Below is a small trained network, with its code and all its weights. Each question gives an input and a class and asks what happens when units are switched off, that is, made to give their printed mean instead of their output.

import numpy as np


def w(rows, s, z=0):
    codes = np.array(rows[::2]) - 128.0
    scale = np.full(codes.shape[1], s)
    scale[-1] = z or s
    return codes * scale


def norm(h):
    return h / np.sqrt((h * h).mean(-1, keepdims=True) + 1e-5)


def f(y):
    return y / 2 * (1 + np.tanh(0.7978845608 * (y + 0.044715 * y**3)))


def log_softmax(a):
    a = a - a.max(-1, keepdims=True)
    return a - np.log(np.exp(a).sum(-1, keepdims=True))


def net(x, mask):
    res = np.array(x, float).reshape(1, 6) / 4 @ E
    u = 0
    for l in range(3):
        y = f(norm(res) @ A[l][:, :-1].T + A[l][:, -1])
        res = res + np.where(mask[u : u + 8], y, B[l][:, -1]) @ B[l][:, :-1]
        u += 8
    return log_softmax(norm(res)[-1] @ U[:, :-1].T + U[:, -1])


A, B = {}, {}
E = w([
[126,71,159,60,113,187,66],'x0',
[161,162,28,121,37,109,112],'x1',
[191,127,254,129,90,159,139],'x2',
[163,123,176,112,198,99,94],'x3',
[180,107,83,88,174,74,186],'x4',
[64,57,147,101,92,93,203],'x5',
],0.0057)
A[0] = w([
[176,157,111,151,174,46,149,77],'L0N0',
[53,90,158,154,68,178,166,9],'L0N1',
[100,139,133,98,77,58,152,71],'L0N2',
[169,94,83,31,114,52,86,203],'L0N3',
[152,152,2,109,202,176,59,103],'L0N4',
[156,87,84,23,110,134,134,159],'L0N5',
[200,92,221,170,127,109,107,89],'L0N6',
[123,197,112,142,82,97,143,28],'L0N7',
],0.0066,0.0015)
B[0] = w([
[43,111,141,107,149,158,124,179],'L0N0',
[52,139,95,202,233,114,193,195],'L0N1',
[60,123,74,3,95,157,231,157],'L0N2',
[161,55,158,114,196,21,158,216],'L0N3',
[83,104,252,134,101,23,112,254],'L0N4',
[163,137,58,116,144,103,56,193],'L0N5',
[54,201,214,60,71,102,130,202],'L0N6',
[90,91,86,195,172,177,71,153],'L0N7',
],0.0053,0.0033)
A[1] = w([
[129,91,44,120,112,91,141,153],'L1N0',
[165,76,91,91,131,116,177,185],'L1N1',
[151,111,141,92,254,148,142,137],'L1N2',
[135,135,136,197,78,151,98,94],'L1N3',
[97,157,125,140,31,132,210,93],'L1N4',
[95,123,96,128,120,184,61,209],'L1N5',
[89,131,92,141,51,176,193,77],'L1N6',
[107,79,169,90,126,168,124,1],'L1N7',
],0.0097,0.0023)
B[1] = w([
[98,155,196,92,120,100,124,253],'L1N0',
[134,134,165,78,68,179,76,217],'L1N1',
[87,141,115,189,141,180,182,223],'L1N2',
[193,117,84,114,99,163,59,167],'L1N3',
[129,255,157,95,107,106,95,234],'L1N4',
[190,106,127,214,158,79,152,185],'L1N5',
[159,145,228,158,238,91,123,221],'L1N6',
[151,166,154,147,171,112,125,161],'L1N7',
],0.0082,0.0038)
A[2] = w([
[118,192,60,196,154,116,36,142],'L2N0',
[89,157,111,58,116,57,178,223],'L2N1',
[180,192,108,74,165,79,158,177],'L2N2',
[104,77,122,95,81,122,182,188],'L2N3',
[147,222,189,189,124,105,90,5],'L2N4',
[179,80,247,137,139,163,120,108],'L2N5',
[193,156,111,106,52,202,83,226],'L2N6',
[146,62,94,61,1,98,166,97],'L2N7',
],0.0087,0.0015)
B[2] = w([
[142,130,171,114,118,120,160,194],'L2N0',
[125,92,198,96,167,128,83,221],'L2N1',
[18,87,135,124,125,127,110,178],'L2N2',
[171,241,137,94,85,141,92,146],'L2N3',
[127,89,141,55,132,129,92,254],'L2N4',
[65,138,137,127,142,41,111,222],'L2N5',
[111,113,82,126,156,119,199,173],'L2N6',
[255,184,21,60,54,183,164,170],'L2N7',
],0.0093,0.0065)
U = w([
[38,80,81,254,165,211,250,46],'0',
[171,157,76,5,27,189,149,47],'1',
[67,125,254,96,152,74,127,252],'2',
[231,97,73,239,83,155,118,9],'3',
],0.012,0.0025)

Each question gives the input, the list of numbers given to net, and the class t.
The units are the neurons (one row each of A and B). Each row of codes is followed by its name. A weight is (code - 128) times the scale printed after its matrix; where a second scale follows, it is the last column's (A, B and U).
mask holds one flag per neuron, layer by layer. A switched-off neuron (its flag False) gives its mean, the last column of its row in B, instead of its output. The means were averaged over made-up inputs and are rounded, as every weight is.
A unit's drop is (log p(t) with every unit on - log p(t) with that unit switched off) / (log p(t) with every unit on - log p(t) with every unit switched off).
The circuit of an input: a set's keep is (log p(t) with only the set's units on - log p(t) with every unit switched off) / (log p(t) with every unit on - log p(t) with every unit switched off). Starting from the 12 units with the biggest drops (on a tie, the unit counted first), units are removed one at a time, each time the one whose removal leaves the highest keep (on an exact tie, the one counted first), for as long as the keep stays at least 0.8.
circuit, biggest first: the units of the circuit, biggest drop first
most important unit: the unit with the biggest drop
k most important neurons: the k neurons with the biggest drops, biggest first
k most important neurons of layer l: the k neurons of layer l with the biggest drops, biggest first
drop when u is switched off: that unit's drop, to one decimal
input [-6,-3,5,3,7,-4], class 0: circuit, biggest first	(L1N2, L0N4, L2N1)
input [-3,-6,-2,6,3,-6], class 0: most important unit	L1N2
input [5,-2,-2,-6,4,1], class 1: 2 most important neurons	(L1N6, L2N7)
input [-6,3,5,-1,-5,-7], class 3: 3 most important neurons of layer 0	(L0N7, L0N2, L0N4)
input [4,4,-4,7,-5,7], class 1: circuit, biggest first	(L1N6, L2N7)
input [7,7,-2,7,-8,-4], class 3: circuit, biggest first	(L1N0, L1N5)
input [-6,8,-1,-6,-2,-5], class 2: 2 most important neurons	(L1N6, L2N7)
input [2,-5,0,-7,7,-4], class 0: 3 most important neurons	(L1N2, L2N4, L2N1)
input [-7,4,3,-2,1,-6], class 1: 4 most important neurons	(L1N3, L2N4, L2N0, L0N5)
input [-5,-6,-2,-8,-3,1], class 0: 3 most important neurons	(L0N1, L0N6, L0N4)
input [1,1,3,-2,-2,-4], class 3: 3 most important neurons of layer 0	(L0N2, L0N4, L0N0)
input [-8,3,6,-4,5,-8], class 1: 2 most important neurons	(L1N3, L2N5)
input [4,2,2,-8,-4,-7], class 3: circuit, biggest first	(L1N3, L1N5)
input [-7,2,1,2,-4,-1], class 3: most important unit	L0N7
input [-4,-6,-3,-3,-2,4], class 0: 2 most important neurons	(L0N1, L0N6)
input [-5,-6,-8,5,7,-4], class 0: 2 most important neurons of layer 1	(L1N2, L1N4)
input [8,7,-4,-8,-2,0], class 2: 2 most important neurons of layer 2	(L2N3, L2N0)
input [5,1,-6,-4,1,-1], class 1: 2 most important neurons	(L1N6, L2N7)
input [7,-3,-1,-8,-2,-5], class 3: 2 most important neurons	(L1N5, L0N6)
input [1,7,-7,3,2,4], class 1: circuit, biggest first	(L2N7)
input [-4,6,6,5,-2,-5], class 1: 2 most important neurons of layer 2	(L2N1, L2N6)
input [8,8,6,1,-7,-2], class 3: 2 most important neurons of layer 1	(L1N5, L1N0)
input [7,-3,1,-8,0,-5], class 3: 2 most important neurons of layer 2	(L2N1, L2N2)
input [8,1,-2,2,8,4], class 1: drop when L0N3 is switched off	0.0
